Here is a tiny trained network, its code and every weight. The questions are about switching its units off for an input and a target symbol, where a switched-off unit gives its printed mean instead of its output.

import numpy as np


def w(rows, s, z=0):
    codes = np.array(rows[::2]) - 128.0
    scale = np.full(codes.shape[1], s)
    scale[-1] = z or s
    return codes * scale


def f(y):
    return np.maximum(y, 0)


def softmax(a):
    e = np.exp(a - a.max(-1, keepdims=True))
    return e / e.sum(-1, keepdims=True)


def log_softmax(a):
    a = a - a.max(-1, keepdims=True)
    return a - np.log(np.exp(a).sum(-1, keepdims=True))


def net(x, mask):
    ids = ['γδεθλξπστφ'.index(c) for c in x.split()]
    T = len(ids)
    res = E[ids] + P[:T]
    r = res
    for j in range(3):
        rows = slice(4 * j, 4 * j + 4)
        q, k, v = (r @ M[0][rows].T for M in (Q, K, V))
        z = softmax(np.where(np.tri(T) > 0, q @ k.T / 4**0.5, -1e9)) @ v
        o = O[0][rows]
        res = res + np.where(mask[j], z, o[:, -1]) @ o[:, :-1]
    y = f(res @ A[0][:, :-1].T + A[0][:, -1])
    res = res + np.where(mask[3:7], y, B[0][:, -1]) @ B[0][:, :-1]
    return log_softmax(res[-1] @ U[:, :-1].T + U[:, -1])


Q, K, V, O, A, B = {}, {}, {}, {}, {}, {}
E = w([
[143,75,103,173],'γ',
[102,182,203,178],'δ',
[120,138,31,167],'ε',
[140,119,62,164],'θ',
[98,202,167,169],'λ',
[142,115,89,170],'ξ',
[120,69,229,186],'π',
[74,53,130,210],'σ',
[143,249,232,159],'τ',
[137,201,41,161],'φ',
],0.019)
P = w([
[32,91,4,214],'0',
[232,149,161,186],'1',
[89,160,182,164],'2',
[242,160,151,194],'3',
[85,163,181,159],'4',
[241,164,148,188],'5',
[80,170,180,159],'6',
[243,160,149,188],'7',
[78,172,184,157],'8',
[242,160,141,182],'9',
[77,172,173,154],'10',
[240,158,141,182],'11',
[75,180,164,155],'12',
[238,161,143,180],'13',
],0.015)
Q[0] = w([
[129,122,102,186],'head 0',
[121,147,147,74],'head 0',
[253,103,139,72],'head 0',
[198,198,183,71],'head 0',
[120,101,121,177],'head 1',
[120,119,92,63],'head 1',
[33,169,123,152],'head 1',
[74,104,159,97],'head 1',
[182,160,92,60],'head 2',
[83,152,130,119],'head 2',
[225,120,196,74],'head 2',
[198,138,114,206],'head 2',
],0.015)
K[0] = w([
[126,82,121,197],'head 0',
[147,216,171,62],'head 0',
[223,70,203,55],'head 0',
[133,171,191,102],'head 0',
[149,120,136,165],'head 1',
[135,175,167,74],'head 1',
[115,153,101,174],'head 1',
[154,137,52,97],'head 1',
[175,173,186,138],'head 2',
[131,81,142,178],'head 2',
[152,190,190,28],'head 2',
[148,130,87,7],'head 2',
],0.013)
V[0] = w([
[8,57,94,123],'head 0',
[122,188,64,105],'head 0',
[188,99,125,86],'head 0',
[139,218,123,143],'head 0',
[173,204,65,161],'head 1',
[89,189,136,171],'head 1',
[152,149,146,170],'head 1',
[112,182,105,37],'head 1',
[94,161,203,165],'head 2',
[173,162,156,151],'head 2',
[117,176,36,57],'head 2',
[105,210,118,112],'head 2',
],0.012)
O[0] = w([
[81,164,135,97,167],'head 0',
[123,128,8,88,112],'head 0',
[169,170,131,141,60],'head 0',
[146,96,83,104,139],'head 0',
[200,100,41,120,150],'head 1',
[176,81,146,139,182],'head 1',
[150,52,98,161,163],'head 1',
[136,134,140,90,3],'head 1',
[148,93,133,105,134],'head 2',
[167,104,92,115,132],'head 2',
[109,226,109,134,117],'head 2',
[151,195,109,83,135],'head 2',
],0.011,0.018)
A[0] = w([
[75,116,121,6,4],'neuron 0',
[153,206,149,163,101],'neuron 1',
[187,133,164,160,78],'neuron 2',
[64,108,112,34,200],'neuron 3',
],0.017,0.0031)
B[0] = w([
[23,79,114,40,139],'neuron 0',
[161,88,128,125,179],'neuron 1',
[68,189,120,74,252],'neuron 2',
[247,174,231,83,164],'neuron 3',
],0.015,0.023)
U = w([
[68,68,87,109,108],'γ',
[137,133,114,103,36],'δ',
[166,154,91,193,254],'ε',
[118,65,64,127,166],'θ',
[148,80,114,95,114],'λ',
[183,91,118,141,179],'ξ',
[91,148,139,120,14],'π',
[48,137,65,161,184],'σ',
[80,103,55,73,78],'τ',
[254,204,122,198,126],'φ',
],0.0099,0.0067)

Each question gives the input, a string of symbols that net reads in full, and the target symbol t.
The units are the heads (4 rows each of Q, K, V and O) and the neurons (one row each of A and B). Each row of codes is followed by its name. A weight is (code - 128) times the scale printed after its matrix; where a second scale follows, it is the last column's (O, A, B and U).
mask holds one flag per unit, heads first, then neurons. A switched-off unit (its flag False) gives its mean, the last column of its rows in O or B, instead of its output. The means were averaged over made-up inputs and are rounded, as every weight is.
A unit's drop is (log p(t) with every unit on - log p(t) with that unit switched off) / (log p(t) with every unit on - log p(t) with every unit switched off).
The circuit of an input: a set's keep is (log p(t) with only the set's units on - log p(t) with every unit switched off) / (log p(t) with every unit on - log p(t) with every unit switched off). Starting from all 7 units, units are removed one at a time, each time the one whose removal leaves the highest keep (on an exact tie, the one counted first), for as long as the keep stays at least 0.8.
units of the circuit, in order: the units of the circuit, biggest drop first
unit that matters most: the unit with the biggest drop
k most important neurons: the k neurons with the biggest drops, biggest first
which heads matter: for each layer, one digit per head in row order, 1 if its drop is at least 0.15 and else 0, layers parted by /
input φ σ ξ ξ σ σ γ φ γ, target τ: units of the circuit, in order	[head 0]
input δ ξ τ δ δ γ, target τ: 3 most important neurons	[neuron 2; neuron 3; neuron 1]
input λ λ ξ φ ε τ ξ ε λ γ δ σ σ, target λ: units of the circuit, in order	[neuron 3; head 0; neuron 0; neuron 2]
input θ δ π ξ δ λ δ, target φ: which heads matter	111
input λ γ λ λ π π ξ φ ξ γ γ σ, target σ: units of the circuit, in order	[neuron 3; neuron 1]
input λ φ π δ, target π: units of the circuit, in order	[neuron 2; head 0]
input δ φ σ, target ξ: 3 most important neurons	[neuron 2; neuron 3; neuron 0]
input φ σ ε λ λ σ σ σ γ ξ τ ε λ, target τ: which heads matter	111
input δ π γ θ γ σ λ ξ γ, target ξ: units of the circuit, in order	[neuron 2; head 0; neuron 3]
input τ π λ, target θ: which heads matter	110
input γ γ σ ξ, target σ: 3 most important neurons	[neuron 2; neuron 3; neuron 1]
input τ ξ τ ξ, target τ: units of the circuit, in order	[neuron 2; neuron 3; head 0; head 2]
input θ π ε θ ε γ σ, target φ: units of the circuit, in order	[neuron 3; head 0; neuron 2]
input γ π φ γ σ δ σ ε σ π φ φ γ, target σ: units of the circuit, in order	[head 2; neuron 3]
input π γ φ, target γ: units of the circuit, in order	[head 2]
input ξ ξ ξ, target ε: which heads matter	011
input φ φ δ ε σ γ π, target τ: which heads matter	111
input π ξ γ θ γ φ σ φ γ λ γ τ γ, target γ: which heads matter	101
input δ δ σ δ γ, target ξ: units of the circuit, in order	[neuron 2; head 0; head 2; neuron 3]
input λ τ γ τ ξ, target λ: unit that matters most	neuron 3
input γ ξ ξ φ τ, target σ: which heads matter	101
input λ τ π ε δ τ ξ τ φ τ γ σ π, target λ: which heads matter	101
input ε δ δ ε γ φ σ ξ π ξ λ, target δ: 3 most important neurons	[neuron 0; neuron 3; neuron 2]
input δ σ ξ φ π, target ξ: which heads matter	101
input σ γ τ π φ, target π: units of the circuit, in order	[head 0; neuron 3]
